Below is a small trained network, with its code and all its weights. Each question gives an input and a class and asks what happens when units are switched off, that is, made to give their printed mean instead of their output.

import numpy as np


def w(rows, s, z=0):
    codes = np.array(rows[::2]) - 128.0
    scale = np.full(codes.shape[1], s)
    scale[-1] = z or s
    return codes * scale


def f(y):
    return np.maximum(y, 0)


def log_softmax(a):
    a = a - a.max(-1, keepdims=True)
    return a - np.log(np.exp(a).sum(-1, keepdims=True))


def net(x, mask):
    res = np.array(x, float).reshape(1, 4) / 4 @ E
    y = f(res @ A[0][:, :-1].T + A[0][:, -1])
    res = res + np.where(mask, y, B[0][:, -1]) @ B[0][:, :-1]
    return log_softmax(res[-1] @ U[:, :-1].T + U[:, -1])


A, B = {}, {}
E = w([
[154,145,85,39],'x0',
[122,169,23,154],'x1',
[108,229,148,156],'x2',
[253,125,102,143],'x3',
],0.014)
A[0] = w([
[137,48,150,147,107],'n1',
[153,122,155,126,44],'n2',
[144,182,168,201,131],'n3',
[164,153,154,150,65],'n4',
[139,186,148,167,107],'n5',
[118,2,166,161,137],'n6',
[111,188,180,179,156],'n7',
[107,170,66,168,135],'n8',
[150,26,131,118,162],'n9',
[167,27,125,164,135],'n10',
[75,115,214,78,126],'n11',
[146,104,165,188,115],'n12',
[164,95,115,137,39],'n13',
[168,182,63,74,151],'n14',
[128,186,199,226,127],'n15',
[169,10,173,165,115],'n16',
[181,172,45,129,130],'n17',
[105,23,136,153,166],'n18',
[43,126,192,97,136],'n19',
[118,133,35,116,144],'n20',
[147,2,144,149,118],'n21',
[217,98,166,34,173],'n22',
[143,124,131,121,4],'n23',
[64,153,74,89,165],'n24',
[187,137,121,75,87],'n25',
[193,131,130,78,118],'n26',
],0.015,0.013)
B[0] = w([
[189,99,225,122,185],'n1',
[84,113,37,77,133],'n2',
[144,230,188,193,217],'n3',
[133,160,127,116,146],'n4',
[173,205,143,194,184],'n5',
[177,84,236,99,240],'n6',
[69,192,214,176,237],'n7',
[57,163,90,210,201],'n8',
[230,41,107,160,224],'n9',
[251,110,136,180,209],'n10',
[42,93,194,25,235],'n11',
[144,142,169,178,184],'n12',
[194,99,112,154,141],'n13',
[122,143,27,98,222],'n14',
[123,216,210,208,254],'n15',
[223,99,199,144,228],'n16',
[153,137,8,164,219],'n17',
[213,20,198,181,227],'n18',
[19,54,154,80,247],'n19',
[122,90,46,168,202],'n20',
[241,28,223,123,221],'n21',
[174,222,121,41,247],'n22',
[168,121,20,108,128],'n23',
[59,68,92,153,215],'n24',
[140,204,93,51,171],'n25',
[199,130,103,36,184],'n26',
],0.011,0.015)
U = w([
[179,196,83,71,184],'0',
[118,229,192,215,140],'1',
[17,90,193,56,99],'2',
[121,117,30,201,22],'3',
[68,53,150,177,2],'4',
[249,62,195,158,124],'5',
],0.014,0.0098)

Each question gives the input, the list of numbers given to net, and the class t.
The units are the neurons (one row each of A and B). Each row of codes is followed by its name. A weight is (code - 128) times the scale printed after its matrix; where a second scale follows, it is the last column's (A, B and U).
mask holds one flag per neuron, in row order. A switched-off neuron (its flag False) gives its mean, the last column of its row in B, instead of its output. The means were averaged over made-up inputs and are rounded, as every weight is.
A unit's drop is (log p(t) with every unit on - log p(t) with that unit switched off) / (log p(t) with every unit on - log p(t) with every unit switched off).
The circuit of an input: a set's keep is (log p(t) with only the set's units on - log p(t) with every unit switched off) / (log p(t) with every unit on - log p(t) with every unit switched off). Starting from the 12 units with the biggest drops (on a tie, the unit counted first), units are removed one at a time, each time the one whose removal leaves the highest keep (on an exact tie, the one counted first), for as long as the keep stays at least 0.8.
units of the circuit, in order: the units of the circuit, biggest drop first
top k neurons: the k neurons with the biggest drops, biggest first
drop of u: that unit's drop, to one decimal
input [7,-5,-2,7], class 0: units of the circuit, in order	[n22]
input [-4,8,6,8], class 1: top 2 neurons	[n3; n15]
input [6,5,-4,-8], class 3: top 2 neurons	[n20; n6]
input [-1,-6,8,-6], class 2: top 2 neurons	[n19; n11]
input [1,-7,7,-1], class 1: top 2 neurons	[n15; n3]
input [2,-2,8,-5], class 2: top 2 neurons	[n19; n11]
input [6,-5,-1,-1], class 2: top 3 neurons	[n11; n17; n10]
input [3,4,1,5], class 3: top 2 neurons	[n17; n20]
input [5,-3,0,-3], class 2: drop of n22	0.0
input [-3,0,3,-4], class 1: drop of n15	0.1
input [-5,8,-6,-6], class 4: drop of n8	0.2
